In the rows, zero is written as 128.
[ 91, 129, 126, 184, 128, 117, 137, 119, 131, 149, 156, 113, 105,  98,  91,
 158, 118, 145, 137,  87, 104, 146, 140,  99, 150, 107, 160, 133, 122, 109,
 102, 121, 111]	W
[157, 128, 137, 149, 136,  94, 157,  85, 121, 142, 161,  98,  81, 105,  81,
 120, 151, 158, 107, 121, 113, 112, 124,  97, 113, 125, 142, 149, 126, 118,
  98, 124, 129]	Z
[137, 126,  96, 127,  92,  99, 112, 143, 128, 138, 134, 130, 118, 108, 157,
 176, 110, 157, 187, 109,  73, 135, 141, 140, 173, 170, 186, 100, 151, 125,
 131, 125,  57]	T
[123, 138, 149, 198, 117, 116, 166,  93, 108, 123, 167,  78, 139, 139, 117,
 144, 138, 124, 117, 132, 128, 126, 136, 134, 144, 124, 144, 143, 117, 123,
 143, 153, 155]	T
[139, 115, 146,  62,  60, 158, 111, 165, 159, 122, 120, 158, 157, 107, 175,
  75,  98, 114, 127, 126, 138, 121, 107, 147, 129, 120, 146, 139, 143, 105,
 122, 108, 111]	L
[113, 152, 190, 173,  98, 102, 179, 129, 162, 108, 163,  78, 132, 101,  87,
 123, 128, 121,  65, 109,  90, 109, 134,  95, 135,  93, 176, 146, 108, 123,
  89, 123, 153]	U
[ 89, 143, 157,  86, 144, 172,  84, 125, 102, 100, 121, 152, 133, 161, 118,
  67, 117, 102, 123, 108, 121, 110, 127, 113,  88, 156, 173, 127, 113,  92,
  84, 107, 120]	K
[141, 108, 200, 181,  96,  95, 140, 137, 131, 118, 149, 113, 117, 136, 100,
  92, 107, 110,  80, 120, 118, 150, 134, 151, 105, 135, 131, 140, 125, 150,
 120, 174, 163]	U
[102, 159, 188, 155,  94, 117, 160, 155, 149,  91, 142, 106, 152, 104, 123,
 122, 125, 105,  40,  76, 137, 128, 129,  78, 107, 145, 229, 159,  62, 104,
  94, 127, 175]	U
[131, 128,  90, 178, 127, 139, 124, 136, 100, 143, 129, 118, 137,  92, 177,
 184, 117, 156, 127, 135, 105, 133, 113,  86, 153, 135, 165, 119, 117,  98,
 167, 141, 142]	T
[110, 117, 144, 159, 153, 102, 166,  94, 139, 121, 156, 122,  81, 144, 133,
 161, 134, 123, 130, 150, 111, 133, 112, 135, 155, 129, 194, 119, 126, 147,
 115, 125, 170]	L
[100, 133, 166, 159, 105, 123, 139,  93, 139, 123, 157,  99, 105, 149,  72,
 118, 103, 138, 128,  79,  99, 124, 171, 135, 134, 133, 131, 164, 121, 123,
 120, 144, 118]	U
[ 91, 154, 123, 142, 109, 159, 116, 124, 100, 107, 140, 150, 140, 111, 169,
  94, 101, 120, 151, 105, 145, 115, 116, 131,  78, 168, 242, 122,  38,  71,
 112, 150, 183]	V
[151, 107, 140, 143, 114, 115, 149, 104, 128, 137, 153, 118, 104, 133,  90,
 138, 140, 131,  95, 103, 141, 147, 126, 153, 129, 155, 142, 142, 142, 148,
  88, 120, 156]	C
[115, 174, 148, 166, 129, 129, 130, 117, 110, 101, 161,  93, 134, 150, 102,
 119, 123, 125, 145, 139, 102, 110, 130, 129,  93, 155, 159,  87, 113, 130,
 121, 163, 144]	V
[ 97, 140, 140, 178,  97, 135, 144, 115, 148, 105, 153, 114, 145, 171,  83,
 139, 124, 111, 133, 110, 108, 127, 150, 160, 138, 126, 129, 110, 163, 151,
  84, 142, 149]	C
[205, 138, 147, 155,  86,  98, 129, 119, 158, 113, 117, 135, 111, 171, 171,
 156, 143, 117, 107, 124, 148, 145, 135, 141, 139, 151, 162, 173, 147, 131,
 146, 143, 134]	Z
[113, 109, 135, 112,  74, 154, 153, 162, 143, 128, 137, 158, 125, 103, 134,
  99, 117, 129,  96, 155, 192,  84,  93,  58, 137, 125, 176, 158,  99,  91,
 127,  90, 161]	P
[169, 161, 127, 176, 130,  93, 146,  86, 120, 138, 144,  77,  89, 143,  83,
 170, 165, 137, 102, 121, 103, 137, 161, 138, 134, 163, 148, 103, 160, 137,
 103, 116,  79]	Z
[ 80, 122, 104, 156, 148, 138, 146, 119,  95, 118, 176,  87, 156, 113, 109,
 103, 122, 151, 135, 118, 140,  95, 126,  86, 137, 131, 146, 138, 105,  93,
 144, 162, 156]	T
[112, 105, 131, 100,  98, 173, 116, 136, 148, 139, 124, 170, 117, 135, 170,
 132,  97, 123, 126, 135, 169, 119, 100, 110, 132, 124, 169, 170, 122, 102,
 158, 103, 151]	L
[144, 126, 139, 107, 123,  94,  92, 150,  84, 155, 120, 143, 136, 128, 168,
  92, 108, 125, 124, 110, 163, 135, 111, 140, 105, 189, 174, 136, 107, 105,
 122, 142, 139]	W
[164, 121, 104, 131,  91, 102,  95, 100, 147, 149, 138, 117,  95, 128, 140,
 173, 111, 154, 155,  86, 110, 146, 152, 135, 186, 136, 167, 178, 163, 120,
 129, 125,  96]	R
[109, 104, 161,  84, 105, 120, 100, 131, 104, 139, 137, 143, 179, 112,  81,
  40, 134, 109,  93,  87, 116, 106, 103, 100,  70, 136, 122, 138, 134, 112,
  55, 163, 169]	J
[108, 132, 109, 155,  91, 158, 139, 122, 112, 135, 176, 123,  87, 119,  91,
 138, 102, 161, 136, 141, 123, 113, 130, 107, 145, 166, 161, 116, 155,  95,
 118, 116,  86]	C
[ 88, 134, 180, 205, 130, 120, 158, 126, 150, 105, 148, 101,  92, 144, 109,
 164, 127, 128, 114, 137, 116, 156, 159, 176, 174, 150, 155, 133, 145, 154,
 140, 160, 163]	K
[118, 145, 111, 115,  95, 158,  82, 155, 112, 145, 129, 120, 180,  85, 155,
 101,  68, 158, 146, 135, 121, 108, 106,  59, 102, 109, 155, 173, 110, 108,
 132, 138, 127]	P
[121, 119, 154, 138,  87, 134, 122, 125, 132, 116, 150, 126, 120, 123, 101,
 113, 108, 127, 139, 106,  99, 134, 125, 137, 100, 131, 150, 123, 104, 132,
 100, 139, 163]	V
[111, 143, 126, 185, 158,  83, 127, 103, 118, 116, 152, 108, 132, 141,  98,
 153, 142, 124, 145,  91, 122, 138, 142, 108, 106, 121, 165, 127, 100, 150,
  98, 166, 151]	R
[136, 128, 134,  97, 101, 122, 130,  96,  90, 108, 138, 131, 130, 111, 140,
  94, 124, 122, 102, 123, 181, 121,  96,  51,  97, 151, 207, 158,  96, 113,
  80,  96, 168]	V
[138, 125, 191, 103,  46, 179,  92, 125, 141, 119,  97, 140, 104, 157, 159,
 122, 101,  82,  79, 136, 120, 158, 122, 193, 139, 173, 147, 163, 157, 120,
 128, 127, 159]	M
[ 94, 144, 183, 163, 106, 154, 180, 116, 165,  85, 146, 110,  65, 121,  81,
 125, 130, 124,  82, 138, 139, 128, 121, 130, 126, 150, 131, 133, 127, 140,
 123, 164, 166]	M
[154, 131, 179, 114, 103, 116,  97, 130,  96, 129, 133, 159, 118, 137, 167,
  83, 117,  96,  80, 142, 191, 109,  84, 106,  94, 178, 164, 162, 130,  89,
 143, 139, 161]	A
[ 88, 123, 118, 164,  95, 145, 187, 100, 133, 108, 151, 118,  79, 113,  91,
 136, 134, 139, 125, 120, 146, 120, 145, 104, 129, 135, 159, 134,  89, 115,
 107, 134, 121]	M
[133, 125, 136, 116,  77, 101, 142, 146, 151, 108, 158, 127, 124, 151,  98,
 130, 139, 123, 102,  78, 109, 129, 137,  98, 111, 166, 220, 145,  86, 115,
  76, 143, 123]	J
[126, 132, 133, 196, 156, 111, 150, 117, 108, 131, 152, 110, 117, 110,  93,
 129, 136, 148, 120, 109, 122, 127, 121, 104,  95, 145, 141, 121,  75, 132,
 123, 181, 173]	P
[133, 117, 152, 161, 116, 103, 110, 142, 131, 125, 143, 141, 101, 128,  82,
 108, 124, 121, 133, 102, 111, 143, 129, 152,  85, 140, 127,  93, 118, 140,
  99, 167, 131]	R
[139, 118, 150, 233, 113, 102, 158,  88, 143, 125, 155,  99,  94, 151,  80,
 168, 131, 127, 109, 114, 145, 165, 147, 126, 148, 133, 131, 158, 148, 176,
 125, 168, 159]	P
[109, 133,  93, 166, 140, 151,  93, 122,  84, 182, 152, 110, 163,  84, 175,
 172, 114, 137, 170, 153,  93, 119, 125, 139, 145, 119, 198, 121, 119,  88,
 159, 117, 137]	V
[140, 136, 162, 131,  64, 122,  98, 121, 115, 133, 136, 134, 140, 123, 122,
 113, 113, 104,  94,  73, 145, 129, 125,  97,  87, 137, 155, 170, 112,  95,
  97, 120, 115]	A
[119, 157, 141, 133, 124, 132, 108, 116, 100, 127, 134, 105, 138, 146, 109,
  97, 123, 128, 109, 128, 138, 110, 133, 117,  84, 158, 145, 138, 122, 111,
 114, 139, 140]	Z
[149, 114, 174, 130,  80, 110, 133, 141, 149, 122, 145, 125, 150, 117, 105,
 103, 155,  97,  48,  89, 177, 125, 111,  77, 109, 130, 176, 187, 146, 115,
  81, 110, 155]	Z
[145, 111, 140, 166, 182,  67, 158, 104, 124, 150, 157, 102,  91,  77,  93,
 111, 150, 157,  91,  91, 124, 128, 100, 104, 143, 122, 134, 137, 128, 125,
  97, 160, 184]	W
[100, 145, 173, 134,  72, 176, 137, 161, 143,  70, 123, 143, 121, 162, 163,
 113, 126,  95,  81, 132, 172, 142, 154, 155, 169, 190, 197, 136, 123,  82,
 142, 118, 129]	K
[113, 152, 117, 138, 136, 178, 115, 144, 143, 130, 111, 118,  94, 120, 124,
 153, 116, 142, 107, 142,  88, 121, 140, 134, 138, 126, 158,  95, 124, 104,
 124,  88, 114]	K
[ 93, 112, 155, 136,  75, 128, 127, 168, 125, 118, 134, 168, 160, 114, 128,
  80, 130, 109, 118,  77, 189, 111, 138, 103, 112, 162, 182, 146, 131,  96,
  92, 134, 104]	K
[142, 141, 166, 175, 118, 130, 150, 137, 170, 121, 153,  72, 130, 171,  95,
 154, 132, 112,  75, 120, 111, 127, 131, 159, 128, 122, 115, 121, 146, 156,
 139, 160, 171]	L
[163, 119, 140, 178,  99, 105, 136, 130, 170, 129, 161,  99, 131, 164, 125,
 176, 127, 127, 117,  80, 122, 142, 139, 132, 152, 132, 150, 168, 161, 150,
 146, 173, 127]	L
[106, 134, 143, 177, 118, 103, 154, 145, 148, 113, 178, 103, 104, 108, 100,
 120, 121, 136, 121, 110, 122, 119, 142, 152, 127, 138, 157, 117,  92, 108,
 134, 168, 136]	A
[121, 160, 104, 173, 155, 122, 114, 107, 130, 146, 136, 110, 114,  96, 136,
 184, 117, 148, 166, 120,  94, 162, 150, 151, 155, 153, 192, 116, 133, 142,
 132, 132,  87]	P
[ 82,  84, 135, 176, 117, 120, 164, 140, 125, 139, 149, 135, 120, 109,  69,
 123, 140, 151, 134,  92, 137, 112, 152, 101, 120, 109, 105, 131, 106, 129,
 106, 142, 136]	K
[ 90, 126, 128, 165, 132,  99, 158, 111, 130, 103, 160, 109, 105, 143, 107,
 159, 126, 157, 155,  92, 107, 124, 157,  81, 148, 129, 203, 166,  90, 129,
  96, 134, 129]	K
[118, 124,  80, 145, 150, 120, 150, 103, 143, 129, 127, 130,  84, 121, 133,
 205, 136, 155, 144,  95, 106, 149, 139, 104, 156, 140, 178, 106, 117, 141,
 119, 107, 111]	L
[120, 136, 131, 170, 116, 130, 150, 127, 153,  92, 174, 115, 110, 123,  78,
 122, 109, 152, 137, 105, 101, 147, 131, 127, 114, 132, 137, 120, 134, 149,
  93, 167, 126]	C
[143,  59, 181, 119,  77,  62, 165, 150, 116, 181, 147, 167, 149,  62, 147,
  87, 150, 109, 100, 116, 151,  96, 106, 115, 138, 107, 178, 163, 111,  98,
  98,  92, 142]	U
[139, 140, 153, 185, 105,  83, 163, 126, 153,  98, 156,  78, 146, 151,  92,
 166, 145, 120,  92,  86, 155, 160, 154, 107, 143, 152, 168, 164, 117, 178,
 109, 156, 146]	P
[140, 143, 181, 215, 120, 102, 181, 156, 173,  96, 187, 106, 134, 121,  99,
 147, 157, 105,  63, 118, 122, 129,  99, 128, 131, 136, 194, 119, 144, 140,
  94, 172, 190]	C
[125, 117, 166, 164, 103, 101, 143,  94, 111, 113, 169,  97, 118, 124,  88,
 128, 144, 116, 104, 106, 123, 155, 143, 116, 145, 116, 144, 156, 121, 124,
  94, 134, 142]	R
[113, 133, 119, 116, 137, 168, 118, 115, 130, 147, 151, 104, 121, 101, 150,
 161, 107, 157, 152, 121,  67, 142, 136, 154, 158, 115, 141, 142, 116,  99,
 164, 121, 110]	L
[117,  92, 133, 179, 118, 120, 143, 116, 119, 151, 165, 149, 102,  98, 107,
 178, 132, 142, 154, 121,  97, 171, 134, 157, 156, 137, 142, 124, 154, 141,
 115, 126, 114]	C
[161, 105, 196,  99,  80, 107, 100, 123,  69, 115, 161, 131, 157, 174,  95,
  80, 141,  92, 100,  87, 153, 175, 136, 171,  97, 226, 116, 144, 169, 144,
  89, 148, 100]	C
[140, 145, 131, 139, 100, 138, 132, 134, 125, 116, 139, 117,  77, 121, 142,
 178, 123, 145, 152, 130,  67, 157, 150, 161, 142, 187, 172, 109, 111, 119,
 148, 150,  60]	M
[116, 121, 159, 201, 109,  97, 145, 109, 138, 129, 162, 121, 101, 128, 109,
 154, 122, 111, 120, 107, 137, 158, 145, 155, 117, 117, 157, 150,  96, 138,
 126, 147, 146]	A
[156, 139, 176, 160, 153,  67, 137, 104, 120, 127, 155, 104,  97, 116, 119,
 103, 117, 137, 131, 117,  89, 147, 141, 177, 113, 159, 164, 127, 118, 150,
 122, 174, 117]	U
[ 76, 156, 183, 194, 154, 143, 149, 111, 104, 117, 158,  91, 136, 147,  99,
 151, 138, 133, 112, 116, 111, 120, 145, 109, 120, 130, 142, 162,  91, 113,
 141, 158, 170]	K
[150, 126, 126, 132,  95,  91, 177, 126, 150, 127, 126, 141,  65, 106, 125,
 108, 131, 153,  98,  99, 174, 112, 115, 106, 145, 153, 170, 127,  96, 100,
  97, 116, 147]	W
[153, 136, 130, 162,  90, 108, 117, 116,  89, 120, 128, 123, 161, 153, 173,
 137, 139, 110, 124,  92, 122, 131, 133, 136, 146, 188, 172, 122, 135,  97,
 132, 162, 130]	T
[123, 139, 138, 204, 119, 137, 169,  95, 176, 122, 137, 118,  95,  95,  96,
 150, 140, 127, 105, 117, 117, 119, 116, 135, 132,  89, 144, 100, 132, 139,
  99, 136, 205]	V
[100, 131, 156, 172, 120,  76, 151, 115, 107, 123, 168,  91, 145, 113,  93,
 138, 140, 144, 144,  89, 104, 128, 147, 122, 123, 120, 131, 145,  79, 132,
 107, 175, 168]	R
[ 67, 151, 120, 140, 173, 107, 117, 121,  89, 164, 153,  81, 167,  69, 145,
 141, 102, 169, 185, 136,  35, 108, 162, 156, 163, 119, 159, 114, 109, 105,
 150, 142, 106]	U
[161, 137, 151, 127, 100, 124, 172, 109, 167, 112, 124, 120, 125, 156, 160,
 170, 159, 107,  83, 125, 156, 124, 121, 125, 170, 125, 150, 149, 142, 133,
 138, 101, 155]	L
[118, 164, 180, 156, 126,  96, 148,  84, 122,  97, 168,  98, 139, 106, 105,
 116, 128, 132, 150, 114, 126, 138, 122, 111, 100, 131, 159, 152, 123, 159,
 105, 163, 151]	V
[ 93, 111, 189, 106,  92, 197, 112, 138, 127, 125, 129, 146, 142, 146, 104,
  74, 122,  81,  90, 141, 163, 129, 134, 141, 104, 100, 121, 159, 129, 101,
 114,  70, 125]	K
[160,  98, 145, 172,  59,  86, 150, 128, 115, 133, 166,  90, 102, 128,  88,
 106, 117, 146, 119, 100, 110, 136, 142, 162, 132, 170, 127, 113, 138, 134,
 111, 170, 113]	T
[101, 141, 162, 186, 120, 114, 145, 140, 140, 103, 146, 101, 100, 152,  97,
 151, 119, 140, 119, 111,  92, 134, 152, 132, 129, 150, 174, 124, 107, 143,
 106, 156, 147]	K
[165,  86, 116, 129,  96, 139, 134, 121, 108, 158, 116, 118, 129, 111, 138,
 115, 155,  94,  49, 100, 149, 128, 116, 139, 109, 138, 174, 144,  95, 100,
  83, 113, 175]	M
